Below are the code and all the weights of a small trained network. Each question names an input and a target symbol and asks about switching units off, where a switched-off unit gives its printed mean instead of its output.

import numpy as np


def w(rows, s, z=0):
    codes = np.array(rows[::2]) - 128.0
    scale = np.full(codes.shape[1], s)
    scale[-1] = z or s
    return codes * scale


def norm(h):
    return h / np.sqrt((h * h).mean(-1, keepdims=True) + 1e-5)


def f(y):
    return y / 2 * (1 + np.tanh(0.7978845608 * (y + 0.044715 * y**3)))


def softmax(a):
    e = np.exp(a - a.max(-1, keepdims=True))
    return e / e.sum(-1, keepdims=True)


def log_softmax(a):
    a = a - a.max(-1, keepdims=True)
    return a - np.log(np.exp(a).sum(-1, keepdims=True))


def net(x, mask):
    ids = ['βγδεηθμξπσψ'.index(c) for c in x.split()]
    T = len(ids)
    res = E[ids] + P[:T]
    r = norm(res)
    for j in range(2):
        rows = slice(2 * j, 2 * j + 2)
        q, k, v = (r @ M[0][rows].T for M in (Q, K, V))
        z = softmax(np.where(np.tri(T) > 0, q @ k.T / 2**0.5, -1e9)) @ v
        o = O[0][rows]
        res = res + np.where(mask[j], z, o[:, -1]) @ o[:, :-1]
    y = f(norm(res) @ A[0][:, :-1].T + A[0][:, -1])
    res = res + np.where(mask[2:6], y, B[0][:, -1]) @ B[0][:, :-1]
    return log_softmax(norm(res)[-1] @ U[:, :-1].T + U[:, -1])


Q, K, V, O, A, B = {}, {}, {}, {}, {}, {}
E = w([
[200,128,23,14,173,79],'β',
[154,98,202,169,158,104],'γ',
[87,62,176,130,148,102],'δ',
[94,127,168,115,157,196],'ε',
[40,99,215,130,213,73],'η',
[197,71,25,146,88,157],'θ',
[170,105,117,19,167,111],'μ',
[163,211,25,74,161,12],'ξ',
[252,121,174,79,212,207],'π',
[132,196,111,127,115,69],'σ',
[139,108,159,112,28,80],'ψ',
],0.016)
P = w([
[99,91,139,137,162,117],'0',
[123,99,144,119,148,110],'1',
[113,110,166,112,126,120],'2',
[116,125,170,114,124,120],'3',
[104,91,153,160,107,91],'4',
[112,142,191,126,140,144],'5',
[114,115,250,99,165,122],'6',
],0.014)
Q[0] = w([
[78,160,201,51,141,32],'h1',
[254,70,164,85,152,117],'h1',
[165,186,183,29,156,91],'h2',
[249,120,147,112,28,160],'h2',
],0.0075)
K[0] = w([
[100,142,143,147,26,57],'h1',
[255,183,254,196,124,154],'h1',
[161,246,222,112,67,189],'h2',
[64,108,58,228,18,96],'h2',
],0.0072)
V[0] = w([
[159,55,203,152,170,213],'h1',
[67,13,139,101,2,110],'h1',
[188,159,169,254,82,63],'h2',
[41,112,187,182,208,24],'h2',
],0.0087)
O[0] = w([
[147,19,140,198,107,117,253],'h1',
[202,208,213,60,114,63,156],'h1',
[78,124,231,93,11,187,1],'h2',
[173,254,146,217,136,164,180],'h2',
],0.009,0.0053)
A[0] = w([
[179,124,220,46,100,92,81],'n1',
[155,135,72,158,176,101,5],'n2',
[188,2,149,191,79,143,196],'n3',
[54,241,131,103,147,39,150],'n4',
],0.0089,0.0019)
B[0] = w([
[119,58,196,111,149,126,211],'n1',
[126,255,136,108,82,129,172],'n2',
[50,104,221,95,94,135,254],'n3',
[47,100,70,56,110,238,199],'n4',
],0.0099,0.0067)
U = w([
[136,106,130,145,146,144,79],'β',
[90,141,120,134,128,102,24],'γ',
[93,144,222,182,146,72,48],'δ',
[136,133,148,138,83,88,87],'ε',
[70,200,167,203,210,117,3],'η',
[80,116,109,99,104,115,72],'θ',
[163,115,106,133,253,30,217],'μ',
[51,169,119,111,180,94,130],'ξ',
[77,8,106,131,205,161,181],'π',
[31,137,118,76,137,254,114],'σ',
[120,147,222,64,118,91,172],'ψ',
],0.0087,0.0045)

Each question gives the input, a string of symbols that net reads in full, and the target symbol t.
The units are the heads (2 rows each of Q, K, V and O) and the neurons (one row each of A and B). Each row of codes is followed by its name. A weight is (code - 128) times the scale printed after its matrix; where a second scale follows, it is the last column's (O, A, B and U).
mask holds one flag per unit, heads first, then neurons. A switched-off unit (its flag False) gives its mean, the last column of its rows in O or B, instead of its output. The means were averaged over made-up inputs and are rounded, as every weight is.
A unit's drop is (log p(t) with every unit on - log p(t) with that unit switched off) / (log p(t) with every unit on - log p(t) with every unit switched off).
The circuit of an input: a set's keep is (log p(t) with only the set's units on - log p(t) with every unit switched off) / (log p(t) with every unit on - log p(t) with every unit switched off). Starting from all 6 units, units are removed one at a time, each time the one whose removal leaves the highest keep (on an exact tie, the one counted first), for as long as the keep stays at least 0.8.
circuit, biggest first: the units of the circuit, biggest drop first
k most important neurons: the k neurons with the biggest drops, biggest first
which heads matter: for each layer, one digit per head in row order, 1 if its drop is at least 0.15 and else 0, layers parted by /
drop of u: that unit's drop, to one decimal
input μ μ ε, target μ: circuit, biggest first -> h2, n4
input σ θ μ, target σ: circuit, biggest first -> h1, n4
input π μ μ η ε π π, target π: which heads matter -> 10
input μ ε μ μ μ μ, target μ: circuit, biggest first -> h2
input π π σ μ μ, target σ: which heads matter -> 11
input μ μ η ψ μ, target ψ: which heads matter -> 11
input θ θ μ, target μ: 2 most important neurons -> n3, n4
input η η η, target η: which heads matter -> 01
input ε μ ε η, target μ: circuit, biggest first -> h2, n3
input π μ μ ε η, target μ: 2 most important neurons -> n3, n1
input θ δ θ μ ε ε, target μ: 2 most important neurons -> n3, n4
input μ μ η π σ η, target σ: drop of n4 -> 0.9
input μ ψ β, target ψ: drop of n1 -> 0.1
input μ σ β, target σ: drop of n2 -> 0.0
input μ μ ε μ π μ, target π: most important neuron -> n3
